Below is a small trained network, with its code and all its weights. Each question gives an input and a class and asks what happens when units are switched off, that is, made to give their printed mean instead of their output.

import numpy as np


def w(rows, s, z=0):
    codes = np.array(rows[::2]) - 128.0
    scale = np.full(codes.shape[1], s)
    scale[-1] = z or s
    return codes * scale


def f(y):
    return y / 2 * (1 + np.tanh(0.7978845608 * (y + 0.044715 * y**3)))


def log_softmax(a):
    a = a - a.max(-1, keepdims=True)
    return a - np.log(np.exp(a).sum(-1, keepdims=True))


def net(x, mask):
    res = np.array(x, float).reshape(1, 8) / 4 @ E
    y = f(res @ A[0][:, :-1].T + A[0][:, -1])
    res = res + np.where(mask, y, B[0][:, -1]) @ B[0][:, :-1]
    return log_softmax(res[-1] @ U[:, :-1].T + U[:, -1])


A, B = {}, {}
E = w([
[51,175,169,5,140,98,195,213,125,80],'x0',
[31,223,143,31,78,218,43,130,72,191],'x1',
[144,205,213,109,202,103,178,162,136,162],'x2',
[72,159,52,151,121,245,64,99,118,135],'x3',
[197,186,171,178,123,138,124,96,114,215],'x4',
[36,146,204,108,203,81,133,101,26,31],'x5',
[165,65,41,67,57,107,156,171,207,176],'x6',
[136,217,131,111,193,177,151,185,221,192],'x7',
],0.011)
A[0] = w([
[123,128,93,126,42,142,110,121,178,194,136],'N1',
[127,120,86,99,81,196,106,91,184,183,226],'N2',
[155,145,88,101,34,162,90,175,137,171,205],'N3',
[77,92,83,193,111,179,31,53,75,42,128],'N4',
[98,201,209,182,147,135,107,91,103,172,5],'N5',
[10,133,115,50,183,138,152,146,173,91,111],'N6',
[233,82,81,190,178,132,149,68,199,138,129],'N7',
[175,87,166,185,84,20,171,98,115,105,210],'N8',
[195,120,67,183,124,146,155,135,163,195,234],'N9',
[218,110,107,197,120,76,164,162,126,126,242],'N10',
[167,65,134,137,129,3,155,150,88,86,65],'N11',
[58,48,96,149,118,171,87,52,119,123,232],'N12',
],0.011,0.0033)
B[0] = w([
[142,98,96,67,151,144,102,83,195,142,204],'N1',
[112,114,111,115,83,168,95,179,158,210,221],'N2',
[104,127,67,61,128,133,133,100,128,193,209],'N3',
[78,100,103,207,84,148,99,72,22,102,250],'N4',
[144,179,175,101,166,154,121,96,94,177,219],'N5',
[92,164,138,111,115,173,166,225,153,33,233],'N6',
[141,172,132,255,89,91,154,178,176,117,234],'N7',
[182,41,130,89,154,58,149,71,81,143,222],'N8',
[168,142,100,184,156,147,90,157,188,154,227],'N9',
[128,130,156,149,169,67,131,62,195,113,212],'N10',
[124,64,181,89,106,55,131,109,128,132,218],'N11',
[147,145,96,139,64,151,171,126,49,93,211],'N12',
],0.01,0.022)
U = w([
[178,19,167,75,129,4,199,118,115,92,113],'0',
[101,68,78,189,85,174,55,55,30,63,2],'1',
[193,100,97,216,154,89,159,125,215,124,57],'2',
[114,90,53,49,71,173,87,121,197,192,108],'3',
[124,221,250,84,203,166,87,100,75,177,189],'4',
[44,126,135,50,146,130,181,196,161,15,71],'5',
],0.011,0.0043)

Each question gives the input, the list of numbers given to net, and the class t.
The units are the neurons (one row each of A and B). Each row of codes is followed by its name. A weight is (code - 128) times the scale printed after its matrix; where a second scale follows, it is the last column's (A, B and U).
mask holds one flag per neuron, in row order. A switched-off neuron (its flag False) gives its mean, the last column of its row in B, instead of its output. The means were averaged over made-up inputs and are rounded, as every weight is.
A unit's drop is (log p(t) with every unit on - log p(t) with that unit switched off) / (log p(t) with every unit on - log p(t) with every unit switched off).
unit that matters most: the unit with the biggest drop
top k neurons: the k neurons with the biggest drops, biggest first
drop of u: that unit's drop, to one decimal
input [5,4,-6,3,-1,8,-5,3], class 5: unit that matters most => N6
input [-5,-2,-4,1,5,-6,-2,-7], class 2: top 2 neurons => (N7; N9)
input [-6,1,2,-2,4,6,3,1], class 4: top 2 neurons => (N11; N5)
input [-1,2,-3,-6,4,-4,-6,2], class 4: top 2 neurons => (N5; N7)
input [6,4,4,-5,-3,0,4,-7], class 5: top 2 neurons => (N6; N10)
input [-2,4,-7,2,-1,-8,-7,3], class 3: top 2 neurons => (N2; N3)
input [-1,8,8,-6,1,0,5,-5], class 4: top 2 neurons => (N2; N8)
input [8,-1,0,7,0,-2,-6,-3], class 5: top 3 neurons => (N6; N8; N9)
input [6,-6,-4,-7,-7,-8,5,4], class 2: top 4 neurons => (N7; N9; N10; N12)
input [2,-7,-2,-6,-2,-7,-3,-1], class 0: top 2 neurons => (N8; N11)
input [7,5,1,2,-8,-8,-7,3], class 5: drop of N6 => 1.8
input [6,7,0,0,4,5,8,8], class 5: drop of N6 => 2.6
input [5,-2,-3,-5,-2,-2,-4,5], class 5: drop of N8 => 0.1
input [6,5,8,8,-2,2,-4,8], class 5: top neuron => (N6)
input [-3,-6,-3,5,-5,4,0,7], class 1: top 2 neurons => (N4; N12)
